Below are the code and all the weights of a small trained network. Each question names an input and a class and asks about switching units off, where a switched-off unit gives its printed mean instead of its output.

import numpy as np


def w(rows, s, z=0):
    codes = np.array(rows[::2]) - 128.0
    scale = np.full(codes.shape[1], s)
    scale[-1] = z or s
    return codes * scale


def norm(h):
    return h / np.sqrt((h * h).mean(-1, keepdims=True) + 1e-5)


def f(y):
    return y / 2 * (1 + np.tanh(0.7978845608 * (y + 0.044715 * y**3)))


def log_softmax(a):
    a = a - a.max(-1, keepdims=True)
    return a - np.log(np.exp(a).sum(-1, keepdims=True))


def net(x, mask):
    res = np.array(x, float).reshape(1, 5) / 4 @ E
    u = 0
    for l in range(2):
        y = f(norm(res) @ A[l][:, :-1].T + A[l][:, -1])
        res = res + np.where(mask[u : u + 7], y, B[l][:, -1]) @ B[l][:, :-1]
        u += 7
    return log_softmax(norm(res)[-1] @ U[:, :-1].T + U[:, -1])


A, B = {}, {}
E = w([
[88,192,71,94,102,103,158,174,247,149,183,32],'x0',
[154,146,155,115,124,110,240,149,175,174,27,161],'x1',
[70,171,91,120,75,56,168,112,3,116,62,31],'x2',
[84,164,101,48,132,175,176,113,139,31,126,189],'x3',
[73,118,190,158,98,213,111,137,133,83,98,69],'x4',
],0.0049)
A[0] = w([
[114,159,191,163,176,120,198,156,142,139,85,121,66],'L0N0',
[199,102,74,200,138,66,123,67,137,195,99,120,166],'L0N1',
[184,72,192,157,129,135,149,67,32,109,129,205,1],'L0N2',
[94,220,99,46,74,189,211,102,100,85,155,188,10],'L0N3',
[253,162,32,69,187,44,170,123,99,116,196,157,119],'L0N4',
[214,38,62,162,168,175,137,142,203,86,132,195,158],'L0N5',
[140,117,168,74,62,233,124,196,133,100,101,45,204],'L0N6',
],0.0051,0.0017)
B[0] = w([
[253,186,195,71,137,101,34,100,48,167,250,173,150],'L0N0',
[122,77,153,144,19,185,82,119,169,104,133,103,223],'L0N1',
[73,222,70,115,148,32,146,55,248,196,163,81,224],'L0N2',
[225,66,117,176,85,137,99,73,150,204,137,54,211],'L0N3',
[28,158,118,113,106,202,46,204,146,91,7,122,240],'L0N4',
[76,87,135,175,150,157,238,207,56,94,147,134,252],'L0N5',
[72,110,56,66,147,130,73,195,163,230,70,219,227],'L0N6',
],0.0058,0.0034)
A[1] = w([
[87,144,173,78,88,82,142,84,31,91,69,78,254],'L1N0',
[142,114,23,105,77,80,195,140,41,130,113,80,105],'L1N1',
[112,128,97,116,186,157,48,108,93,76,219,75,54],'L1N2',
[255,174,216,93,100,106,213,155,189,103,55,147,127],'L1N3',
[163,91,37,37,184,209,186,33,132,45,93,127,152],'L1N4',
[95,123,141,101,160,177,44,145,114,168,71,189,70],'L1N5',
[101,53,179,164,168,99,115,16,82,93,56,194,89],'L1N6',
],0.0058,0.00099)
B[1] = w([
[171,121,142,167,156,174,135,159,155,99,179,161,253],'L1N0',
[106,76,155,130,185,169,143,135,144,114,118,210,230],'L1N1',
[200,179,182,49,87,80,227,117,69,162,102,200,230],'L1N2',
[121,156,135,95,108,104,111,103,49,80,153,120,194],'L1N3',
[189,88,158,208,106,98,50,105,129,203,146,39,187],'L1N4',
[120,166,101,160,75,119,90,106,51,49,1,94,209],'L1N5',
[50,148,52,33,134,107,127,195,240,160,139,91,182],'L1N6',
],0.0088,0.0038)
U = w([
[43,184,33,61,177,54,137,143,250,202,161,130,141],'0',
[96,126,80,135,102,160,57,174,126,116,27,168,141],'1',
[120,43,158,181,235,195,200,178,130,99,195,199,136],'2',
[198,214,199,58,92,81,160,97,36,133,152,170,138],'3',
[192,22,146,194,95,135,80,69,144,199,150,31,147],'4',
[100,140,102,183,119,121,140,97,130,98,115,104,117],'5',
[116,161,121,203,194,107,198,16,124,15,181,35,5],'6',
[117,153,129,191,199,101,187,25,127,15,180,36,4],'7',
],0.011,0.014)

Each question gives the input, the list of numbers given to net, and the class t.
The units are the neurons (one row each of A and B). Each row of codes is followed by its name. A weight is (code - 128) times the scale printed after its matrix; where a second scale follows, it is the last column's (A, B and U).
mask holds one flag per neuron, layer by layer. A switched-off neuron (its flag False) gives its mean, the last column of its row in B, instead of its output. The means were averaged over made-up inputs and are rounded, as every weight is.
A unit's drop is (log p(t) with every unit on - log p(t) with that unit switched off) / (log p(t) with every unit on - log p(t) with every unit switched off).
The circuit of an input: a set's keep is (log p(t) with only the set's units on - log p(t) with every unit switched off) / (log p(t) with every unit on - log p(t) with every unit switched off). Starting from the 12 units with the biggest drops (on a tie, the unit counted first), units are removed one at a time, each time the one whose removal leaves the highest keep (on an exact tie, the one counted first), for as long as the keep stays at least 0.8.
units of the circuit, in order: the units of the circuit, biggest drop first
most important unit: the unit with the biggest drop
k most important neurons: the k neurons with the biggest drops, biggest first
k most important neurons of layer l: the k neurons of layer l with the biggest drops, biggest first
input [7,-3,-8,-7,-5], class 2: units of the circuit, in order : [L0N5; L0N2]
input [-5,-6,-7,-7,8], class 1: most important unit : L1N5
input [0,-6,7,-3,-7], class 1: 4 most important neurons : [L0N4; L0N5; L0N1; L0N0]
input [-7,8,-6,-3,5], class 3: 2 most important neurons : [L1N3; L0N0]
input [3,4,-6,-3,8], class 1: 2 most important neurons : [L0N6; L1N5]
input [3,-7,8,6,0], class 2: units of the circuit, in order : [L1N1; L1N0]
input [7,1,-8,5,3], class 2: 2 most important neurons : [L0N5; L0N2]
input [-5,3,-8,4,-8], class 1: 4 most important neurons of layer 1 : [L1N5; L1N0; L1N1; L1N4]
input [5,-2,-6,-3,2], class 2: 4 most important neurons : [L0N2; L0N5; L1N6; L0N4]
input [6,-3,2,-4,-8], class 1: units of the circuit, in order : [L0N4; L0N2]
input [4,0,-7,-6,8], class 1: units of the circuit, in order : [L0N6; L1N5]
input [-1,7,5,2,2], class 3: 3 most important neurons : [L0N0; L1N3; L0N5]
input [-7,7,-6,2,3], class 0: 2 most important neurons of layer 1 : [L1N6; L1N2]
input [-8,-5,-8,0,5], class 0: 2 most important neurons : [L1N6; L0N2]
input [-3,8,8,-4,-7], class 2: 3 most important neurons of layer 1 : [L1N1; L1N0; L1N2]
input [-6,4,-5,1,2], class 0: units of the circuit, in order : [L1N6]
input [-8,-7,-8,-1,-1], class 0: 2 most important neurons : [L1N6; L0N2]
input [-8,2,8,-5,4], class 0: 3 most important neurons : [L1N6; L0N2; L0N5]
input [-7,2,6,-3,6], class 0: 3 most important neurons : [L1N6; L0N2; L0N4]
input [5,-1,-4,1,8], class 1: most important unit : L0N6
input [5,8,-8,-7,-1], class 2: 3 most important neurons : [L0N5; L1N2; L1N5]
